[128 = 0]

[103 138 146 161 146 177 132 117 153 133 147 111 121 145 196 102 124 147
 102  99 124 126 125 152 105] : J19
[154 109  69 192 145 132 128 111  92 134 123 135 130 123 186 117 129 162
 134 126 116 139 115 123 140] : J606
[112 138  93 181 164 181 156 110 148 140 166 106 133 122 164 106 143 159
 106 106 154 141 138 142 108] : J440
[141  89  78 153 168 177  94  92 122 158 118 145 150 139 215 105 131 157
 113  96 136 133 125  92  94] : J488
[159 107  77 214 146 142 122  96 129 152 119 132 153 108 166 110 144 172
 125 121 123 153 127 105 109] : J488
[132 105 130 138 115 120  85 124 128 140 114 146 134 143 163 119 138 161
 106 115 127 125 111 119 122] : J503
[151  94 113 170 142 163 118  93 154 135 118 114 149 129 176 106 148 181
  87 116 147 136 127 115  99] : J930
[119 118  63 165 143 136 141 113 129 133 136 133 133 104 192 118 154 169
  83 104 121 147 118 122 119] : J606
[148 108 107 187 138 177 116 101 151 132 139  83 146 139 189  76 133 189
 138 114 123 122 127 134 104] : J659
[100 131  86 189 154 166 127  86 146 126 158 118 133 139 216 114 143 157
  97 109 127 133 128 148  95] : J19
[119 113  81 109 141 128 141 123 117 133 123 145 109 153 173 115 168 134
 123 128 123 145 127 104 118] : J677
[145 127 152 165 135 170 107 118 143 147 136 120 149 133 162  83 147 167
  77  98 137 121 140 133  97] : J659
[117  99 107 161 144 162 130 101 139 146 129 136 136 119 180  93 142 160
 113 127 130 134 117 130 126] : J659
[125 134  79 155 150 160 127 114 138 141 139 116 122 128 210 119 142 152
 137 104 138 163 129 146   4] : J440
[110 121 111  81 144 144 141 117  96 113 112 150 113 140 177 137 141 184
 121 130 117 143 118  95  98] : J677

[150 136 157 161 136 125 125 133 148 102 111 110 136 113 127 142 110 144
 142 136  95 152 127 129 120] : (102)
[125 124 143 144 153 138 110 182 137 140 155 113 121  87 121 137  85 139
 121 153 104 195 128 158 174] : (92)
[134 134 120 155 115 128  98 116 131 127 152 112 156 125 188 127 148  97
 139 128 131 137 129 140 145] : (89)
[136 223 134 120 109 122  96 109 129 134  92  98 124 107 129 137 126 107
 132 141 118 131 129 128 134] : (92)
[149 138 160 108 120 142 115 123 145 112 101  96 156 104 119 142 113 128
 125 144  92 150 127 127 137] : (102)
[150 131 161  88 120 112 117 132 147 117  79  88 162  99 131 189 113 136
 134 144 120 136 112 117 132] : (102)
[146 133 165 177 135 115 113  94 117 117 175 114 147 103 143 122 111 124
 107 129 100 151 120 126 120] : (99)
[133 127  96  99 125 155 116 144 127 141  68 111 160  39 141 120 142 104
 175 129 153 133 157 115 127] : (99)
[139 121 157 118 116 121 113 134 166 119 122 120 128 134 153 127 112 132
 108 151  97 144 126 137 123] : (102)
[130 125 134 148 111 135 106 127 126 135 134 123 107 108 128 142 103 113
 115 145 130 132 135 166 133] : (92)
[139 138 133 144 109 125  90 139 141 130 148 114 147  76 160 147 105 113
 171 140 140 132 121 167 119] : (99)
[131 127 146 206  96 155 106  95 124 138 133 181 123 139 171 104 156 119
 118 174  68 140 146 143 143] : (102)
[142 137 157 133 121 135  98 160 130 120 133 115 138 132 165 142 130 123
 117 148 100 127 129 140 142] : (102)
[ 95 134 154 188 126 144 101 134 132 134 172 134  97 108 133 105 114 130
  90 151 118 144 129 133 150] : (99)
[128 130 111 166 112 134  91 119 131 126 183  88 125 106 163 123 134  99
 133 173 145 149 126 142 126] : (89)
[128 135 141 145  96 141 108  97 108 142 118 153 122 137 170 120 145 108
 129 148  91 149 139 141 152] : (102)
[134 120 143 137 132 114 117 129 142  54 102 117 156 144 166 119 126 117
 115 155 103 129 119 114 105] : (89)
[141 134 152 162 119 146  80 103 118 105 123 110 163 106 146 116 146 104
 115 146 119 131 137 126 108] : (92)
[113 129 184 178 127 117 100 124  77 111  88 144 163  71  38 131 121 105
 132 140  96 143 124  74  88] : (89)
[136 130  91 158 139 136 111 122 136 152 142 132 164 103 137 112 108 136
 149 139  95 124 130 163 113] : (100)
[144 131 164 137 130 123 103 144 118 107 138  90 145  62  94 139 116  99
 136 150 121 153 123 132  85] : (92)
[115 127 106 200  94 128  74 122 108 112 236 118 144  87 169 123 142  93
 138 122 177 129 137 166 134] : (89)
[122 146 164 145 132 126 108 108 114 110 148 158 120  82 104 106 134 125
 135 149  99 166 130 123 122] : (102)
[118 121 100 150 136 125  91 126 122  96 123 109 178 110 139 115 104 125
 161 142 137 138 145 163 138] : (100)
[108 136 236 207  92 169  81 112  82 101 112 189 127 154 147 132 136 114
 115 144 144 116 130 145 164] : (89)
[112 151 143 192 128 138  92 126 122 115 206 145 130 154 144 119 106 122
  83 152 115 146 152 142 150] : (92)
[144 133 156 114 105 131  86 136 142 119 162  92 163  95 169 142 130 105
 136 151 127 133 128 122 137] : (100)
[137 138 140 148 137 128 111 139 128 125 124  60 140  94 140 130 127 129
  73 137  40 117 134 137 135] : (89)
[142 125 119 146 121  93 103 140 161 133  92  85 151 115 178 145 106 125
 112 171  88 131  97 136 161] : (92)
[130 139 140 175 118 140  90 121 113 129 123 116 148 105 134 131 120 127
 129 143 109 127 130 134 112] : (89)
[155 132 134 179 144 121 108 122 143 112 156 121 152  78 119 116 150 145
 126 140 112 111 120 132  99] : (100)
[129 126 118 110 121 126 106 118 125 124 113 120 185 121 115 115 117 123
 140 142 116 144 126 121 113] : (89)
[142 134 167 129 109 141 112 114 114 113 143 127 130  98 148 131 122 107
 116 136 124 126 122 131 171] : (92)
[136 122  99 166 134 124  96 115 146 124 154 131 164 166 167 117 136 124
 121 148 133 128 121 144 132] : (89)
[128 155 152 171 110 137 107 141 121  94 189 121 125  84 144 126 111 132
 155 135 129 162 131 145 144] : (99)
[114 111  74 222 123 144 101 125 152 120 223 115 116 171 236 127 131 128
  89 146 128  79  69 160 189] : (99)
[139 126 130 209 127 101  63 109 105 116 180 109 151 132 148 125 132 123
 118 146 116 105 110 154 119] : (89)
[155 129 169  78 121 114 120 147 137 115  84 100 149 103 112 147 127 124
 117 138  95 135 128 117 132] : (102)
[111 163 143 145 123 125 142 117 122  88 189 152 127  99 121 120 132 143
 141 131 122 144 120 123  95] : (99)
[140 116 161 130 115 142 142 142 119 138  96 105 142  88 128 142 117 109
 120 157 130 130 123 127 126] : (92)
[126 137 147 168 111 144  93 110 104 117 129 128 130 129 142 135 142 112
 137 141 114 113 127 132 137] : (89)
[135 152 162 164 111 141 106 141 130 102 142 124  96 125 152 137 116 135
 104 157 120 124 169 149 160] : (92)
[136 136 164 231 109 124 122 131 113 137 126 111 149 110 151 140 116 134
 129 144  98 143 124 127 144] : (102)
[128 144 148 162 105 157  88 122  88 129  90 154 142 139 111 132 138 117
 113 106 128 120 132 140 157] : (89)
[ 90 128 140 116 138 118 119  87 137 111 149 155 111 133 133 123 124 130
 119 151  85 150 145 117 136] : (102)
[125 121 143 167 125 123 104 113  93 123 116 141 150 111 108 126 129 130
 140 128 131 122 107 144 120] : (89)
[127 135 161 146 103 122 103 144 131 108 124 105 137 102 110 133  90 113
 114 159 117 157 130 118 127] : (102)
[119 147 143 151 109 138  79 145 143 103 178  94 109 101 162 144  89 101
 121 141 133 141 105 123 144] : (100)
[132 126 138 114  97 120 113 138 110 131 121 119 134 122 125 149 103 140
 128 120 123 152 140 126 138] : (102)
[124 128 132 148 133 144 107 108 114 117 154 135 121 115 150 143 120 129
 130 134 137 147 135 142 150] : (92)
[131 106 149 147 158 123 131 124 118 113 218 149 116  91 106 137  83 141
 139 149 120 165  90 149 144] : (92)

[122 114 118 149 118 118 129 124 125 116 125 122 134 104  93 150 144 156
 130 159 126 137 122 119 130] : (52)
[131 132 159 124 116 143 132 110 112 131 124 130 130 135 115  90 118 115
 131 102 125 126 129 138 119] : (66)
[113  82 176 108 115 141 121 117 131 121 126 109 140  92  79  80 122 125
 137 130 129 137 126 135 140] : (57)
[140 138 109 143 121 137 135 126  94 123 130 163 134 128 134 148 127 180
 124 144 113 121 126 120 130] : (55)
[139 126 136 140 119 133 131 123 111 133 123 140 129 148 126 126 128 154
 132 114 130 125 128 135 120] : (66)
[134 125 115 149 118 147 139 133 119 127 127 137 129 138 117 147 142 171
 135 124 133 134 119 128 122] : (66)
[133 156 128 151 118 129 142 110 110 136 120 126 128 140 120 120 125 111
 124 115 125 126 136 133 117] : (66)
[137 145 117 159 114 130 143 118 101 129 120 150 132 140 121 143 136 149
 128 123 123 127 133 133 119] : (66)
[141 142 109 143 110 151 144 116  76 110 124 180 139 112 110 150 145 184
 122 151 106 126 123 113 135] : (55)
[121 111 130 133 116 155 143 129 129 122 131 123 132 106 104 127 140 158
 140 143 134 137 133 122 135] : (57)
[121 145 140 147 113 124 145 113 115 121 120 124 130 112  98 115 130 107
 125 134 122 129 144 130 128] : (54)
[114  99 166 115 115 131 121 118 129 120 130 113 134  91  85  96 122 126
 135 146 130 141 125 128 141] : (52)
[139 140 120 143 120 145 134 124 100 126 129 157 134 130 125 133 126 168
 123 136 116 123 122 121 125] : (55)
[130 107 130 135 118 122 125 121 107 115 126 141 139 106  97 136 132 173
 127 165 118 131 127 123 139] : (55)
[129 185 122 155 123 104 145 104 110 118 121 128 126 120 113 127 118  72
 113 146 110 131 144 127 123] : (54)
[123 163 150 141 117 107 144  93 109 124 117 126 130 111 104  96 115  52
 116 129 113 132 153 135 125] : (54)
[125 116 154 134 115 105 129 103 114 118 119 126 134  99  86 109 126 125
 125 156 123 134 141 132 135] : (52)
[133 147 120 150 127 126 141 117  95 122 124 149 133 117 113 138 126 138
 119 146 110 126 138 128 136] : (55)
[130 122 122 147 115 124 137 119 100 116 124 153 138 106  93 147 142 165
 124 160 117 132 127 121 137] : (55)
[130 143 149 137 116 127 134 105 109 131 121 133 130 143 115 102 123 105
 125 103 124 122 130 143 117] : (66)
[142 137 114 138 120 142 141 123  98 121 129 160 133 127 125 143 130 182
 124 149 115 123 129 113 131] : (55)
[120 117 136 129 120 163 143 132 138 123 136 113 127 114 112 115 129 138
 140 128 140 136 132 130 129] : (57)
[121 118 118 144 122 146 140 132 130 117 131 127 131 110 103 147 143 160
 136 148 134 139 123 119 134] : (57)
[136 130 109 140 119 131 135 130  98 119 129 154 137 121 122 148 124 175
 125 147 110 124 122 125 135] : (55)
[125 168 151 146 110 112 147  89 104 126 113 126 133 121 104  96 121  54
 117 119 114 133 152 138 121] : (54)
[141 136  83 175 110 124 151 133  97 125 123 163 135 146 124 182 151 200
 125 144 124 129 132 127 122] : (55)
[139 141 115 135 118 143 133 120  93 118 130 160 134 111 118 137 128 151
 119 148 110 125 122 119 136] : (55)
[133 128 120 138 118 147 141 123  99 120 127 154 136 113 114 137 136 176
 127 147 121 128 131 118 128] : (55)
[137 135 125 142 119 145 128 127 113 137 124 138 126 161 134 129 127 151
 128  86 129 120 113 145 105] : (66)
[135 119 125 137 124 123 122 127 111 119 132 138 136 112 113 132 120 168
 126 155 117 123 127 123 139] : (55)

[147 138 134 157 129 125 126 149 136 123 125 122 130 136 122 174 121 137
 131 120 168 113 117 117 135] : J935
[134 125 135 151 134 125 124 134 141 112 129 125 120 119 126 140 130 126
 131 125 153 128 126 111 127] : J935
[120 122 126 109 128 134 116 136 121 147 143 114 134 123 134 122 125 130
 138 127 111 125 126 124 118] : J962
[129 102 116 131 159 121 130 137 149 115 124 143 133  94 109 163 149 128
 149 142 133 137 131 117 124] : J17
[140 135 134 147 118 125 132 119 127 105 117 145 122 120 127 146 127 131
 127 118 147 121 137 127 127] : J935
[115 122 120  91 123 133 130 114 121 146 123 142 142 129 124 119 141 139
 121 137  95 134 141 155 134] : J17
[124 128 129 110 132 141 141 134 117 130 138 133 120 151 130  77 142 123
 115 140 125 139 119 131 130] : J17
[124 118 121 110 124 131 110 125 134 136 130 119 132 121 129 132 134 126
 147 127 116 126 134 125 121] : J962
[117 125 123 109 140 128 139 140 127 131 136 137 127 145 124  97 145 125
 120 141 125 136 115 128 129] : J17
[123 132 127 130 135 132 128 137 125 128 133 125 129 141 126  93 137 126
 118 139 129 136 116 123 126] : J17
[122 130 119 100 134 139 146 128 119 133 124 144 125 140 128  92 144 128
 126 136 114 136 126 132 135] : J17
[118 122 129 105 116 126 120 126 121 145 133 119 135 131 128 144 124 126
 127 128 104 125 134 134 124] : J962
[141 138 144 178 138 117 124 142 153 109 125 120 119 130 126 146 126 133
 126 124 171 125 120 106 129] : J935
[115 121 118 120 139 133 129 110 124 126 126 146 116 118 132  64 146 124
 114 144 109 150 129 138 120] : J17
[128 129 120  89 121 140 146 134 118 132 142 143 128 146 127 120 134 125
 128 135 119 126 127 143 135] : J17
[133 129 129 133 117 130 128 119 131 117 125 117 126 117 140 149 119 130
 147 122 132 127 135 120 124] : J935
[129 124 118  94 133 141 145 142 123 132 135 141 122 151 125 109 139 122
 141 137 127 129 119 121 125] : J17
